Below are the code and all the weights of a small trained network. Each question names an input and a target symbol and asks about switching units off, where a switched-off unit gives its printed mean instead of its output.

import numpy as np


def w(rows, s, z=0):
    codes = np.array(rows[::2]) - 128.0
    scale = np.full(codes.shape[1], s)
    scale[-1] = z or s
    return codes * scale


def f(y):
    return y / 2 * (1 + np.tanh(0.7978845608 * (y + 0.044715 * y**3)))


def softmax(a):
    e = np.exp(a - a.max(-1, keepdims=True))
    return e / e.sum(-1, keepdims=True)


def log_softmax(a):
    a = a - a.max(-1, keepdims=True)
    return a - np.log(np.exp(a).sum(-1, keepdims=True))


def net(x, mask):
    ids = ['αβγδεζηθλμξστφψ'.index(c) for c in x.split()]
    T = len(ids)
    res = E[ids] + P[:T]
    q, k, v = (res @ M[0].T for M in (Q, K, V))
    z = softmax(np.where(np.tri(T) > 0, q @ k.T / 3**0.5, -1e9)) @ v
    res = res + np.where(mask[0], z, O[0][:, -1]) @ O[0][:, :-1]
    y = f(res @ A[0][:, :-1].T + A[0][:, -1])
    res = res + np.where(mask[1:17], y, B[0][:, -1]) @ B[0][:, :-1]
    return log_softmax(res[-1] @ U[:, :-1].T + U[:, -1])


Q, K, V, O, A, B = {}, {}, {}, {}, {}, {}
E = w([
[151,133,118],'α',
[138,125,128],'β',
[153,134,109],'γ',
[139,131,102],'δ',
[152,127,142],'ε',
[173,134,128],'ζ',
[113,125,133],'η',
[167,143,92],'θ',
[130,124,160],'λ',
[94,127,107],'μ',
[153,128,191],'ξ',
[97,121,182],'σ',
[64,121,160],'τ',
[2,119,119],'φ',
[54,132,110],'ψ',
],0.0075)
P = w([
[131,103,107],'0',
[124,127,129],'1',
[134,137,73],'2',
[116,121,165],'3',
[140,27,118],'4',
[122,161,157],'5',
[127,176,74],'6',
[104,144,192],'7',
[142,6,124],'8',
[113,180,185],'9',
[129,200,63],'10',
],0.013)
Q[0] = w([
[118,39,142],'head 1',
[147,127,148],'head 1',
[175,182,1],'head 1',
],0.036)
K[0] = w([
[140,195,71],'head 1',
[104,127,130],'head 1',
[163,3,94],'head 1',
],0.035)
V[0] = w([
[95,115,179],'head 1',
[92,144,149],'head 1',
[3,107,92],'head 1',
],0.033)
O[0] = w([
[123,79,163,160],'head 1',
[115,113,174,86],'head 1',
[2,118,149,253],'head 1',
],0.033,0.0023)
A[0] = w([
[138,169,102,153],'neuron 1',
[113,254,154,75],'neuron 2',
[100,186,150,147],'neuron 3',
[150,58,80,155],'neuron 4',
[137,96,112,179],'neuron 5',
[136,8,69,181],'neuron 6',
[134,149,140,139],'neuron 7',
[100,117,122,203],'neuron 8',
[105,141,135,2],'neuron 9',
[131,135,147,123],'neuron 10',
[118,64,104,172],'neuron 11',
[139,219,150,68],'neuron 12',
[147,80,83,57],'neuron 13',
[136,126,123,138],'neuron 14',
[134,157,145,145],'neuron 15',
[113,164,71,179],'neuron 16',
],0.018,0.0086)
B[0] = w([
[53,73,168,220],'neuron 1',
[237,210,227,165],'neuron 2',
[170,165,176,216],'neuron 3',
[44,145,166,191],'neuron 4',
[78,127,90,159],'neuron 5',
[88,208,39,171],'neuron 6',
[99,137,137,136],'neuron 7',
[192,159,67,253],'neuron 8',
[50,70,234,177],'neuron 9',
[140,145,121,137],'neuron 10',
[131,188,104,198],'neuron 11',
[123,253,207,162],'neuron 12',
[141,231,150,160],'neuron 13',
[96,146,146,143],'neuron 14',
[95,141,135,137],'neuron 15',
[182,6,93,254],'neuron 16',
],0.034,0.013)
U = w([
[106,27,166,78],'α',
[127,1,49,79],'β',
[137,53,176,90],'γ',
[203,49,131,83],'δ',
[9,24,96,132],'ε',
[42,115,205,183],'ζ',
[193,98,28,187],'η',
[143,118,208,143],'θ',
[74,85,12,209],'λ',
[226,143,115,168],'μ',
[28,168,87,155],'ξ',
[130,182,14,108],'σ',
[155,226,111,105],'τ',
[124,212,196,2],'φ',
[186,190,169,149],'ψ',
],0.0041,0.0073)

Each question gives the input, a string of symbols that net reads in full, and the target symbol t.
The units are the heads (3 rows each of Q, K, V and O) and the neurons (one row each of A and B). Each row of codes is followed by its name. A weight is (code - 128) times the scale printed after its matrix; where a second scale follows, it is the last column's (O, A, B and U).
mask holds one flag per unit, heads first, then neurons. A switched-off unit (its flag False) gives its mean, the last column of its rows in O or B, instead of its output. The means were averaged over made-up inputs and are rounded, as every weight is.
A unit's drop is (log p(t) with every unit on - log p(t) with that unit switched off) / (log p(t) with every unit on - log p(t) with every unit switched off).
The circuit of an input: a set's keep is (log p(t) with only the set's units on - log p(t) with every unit switched off) / (log p(t) with every unit on - log p(t) with every unit switched off). Starting from the 12 units with the biggest drops (on a tie, the unit counted first), units are removed one at a time, each time the one whose removal leaves the highest keep (on an exact tie, the one counted first), for as long as the keep stays at least 0.8.
units of the circuit, in order: the units of the circuit, biggest drop first
unit that matters most: the unit with the biggest drop
k most important neurons: the k neurons with the biggest drops, biggest first
drop when u is switched off: that unit's drop, to one decimal
input ζ φ σ ε, target φ: unit that matters most => head 1
input β τ δ ζ ζ β η α γ τ, target τ: units of the circuit, in order => [neuron 8; head 1; neuron 11; neuron 1]
input ζ ξ ε ε η σ σ ε ζ θ φ, target ζ: units of the circuit, in order => [head 1; neuron 1; neuron 8]
input σ η ζ ξ δ ξ λ τ α ζ ε, target α: units of the circuit, in order => [head 1; neuron 16; neuron 1; neuron 8]
input ζ δ ζ δ μ, target ζ: 2 most important neurons => [neuron 1; neuron 12]
input ε σ μ τ θ ζ λ, target θ: 4 most important neurons => [neuron 2; neuron 12; neuron 16; neuron 1]
input ξ ε ζ η ε, target ζ: units of the circuit, in order => [head 1; neuron 1; neuron 12; neuron 8]
input τ μ λ, target τ: units of the circuit, in order => [head 1; neuron 8; neuron 16]
input τ ε ξ α ξ ζ σ ζ β ε ζ, target β: units of the circuit, in order => [head 1; neuron 16; neuron 3]
input α γ μ ε ξ θ ψ, target ξ: units of the circuit, in order => [head 1; neuron 6; neuron 4; neuron 8]
input θ ε λ β ζ δ λ, target ζ: units of the circuit, in order => [head 1; neuron 1; neuron 4]
input γ μ τ ψ ψ θ ζ ζ δ, target ζ: 2 most important neurons => [neuron 12; neuron 1]
input γ φ τ β ξ ξ γ σ, target σ: units of the circuit, in order => [head 1; neuron 6; neuron 9; neuron 3]
input ζ λ η, target ζ: units of the circuit, in order => [head 1; neuron 1; neuron 4]
input λ ψ ε ε ε ζ μ, target ε: unit that matters most => head 1
input ζ ξ φ ξ δ, target φ: 2 most important neurons => [neuron 9; neuron 8]
input ζ ε β σ ξ γ λ, target ξ: 2 most important neurons => [neuron 6; neuron 4]
input ε ζ γ δ θ ζ ξ, target θ: 3 most important neurons => [neuron 16; neuron 2; neuron 12]
input ψ η γ λ σ ζ δ δ δ, target δ: 2 most important neurons => [neuron 16; neuron 2]
input η ε ε σ θ λ β θ δ λ ψ, target δ: unit that matters most => neuron 16
input α β φ ξ, target φ: 2 most important neurons => [neuron 9; neuron 16]
input ε ζ δ μ ζ, target δ: 3 most important neurons => [neuron 16; neuron 2; neuron 9]
input σ ξ η γ α β β ζ λ ψ ψ, target λ: 2 most important neurons => [neuron 6; neuron 2]
input λ τ φ φ ε δ ψ ε ε, target ψ: 3 most important neurons => [neuron 8; neuron 3; neuron 9]
input ψ ξ θ η ξ ζ, target ξ: 2 most important neurons => [neuron 16; neuron 8]
input α λ δ, target α: 2 most important neurons => [neuron 16; neuron 1]
input λ δ θ ζ θ, target θ: 3 most important neurons => [neuron 16; neuron 2; neuron 12]
input τ δ ζ ξ γ λ, target ξ: most important neuron => [neuron 16]
input ζ τ η ε δ η η, target δ: drop when neuron 16 is switched off => 0.6
input σ ε θ ε ζ α η, target ζ: drop when neuron 12 is switched off => 1.0
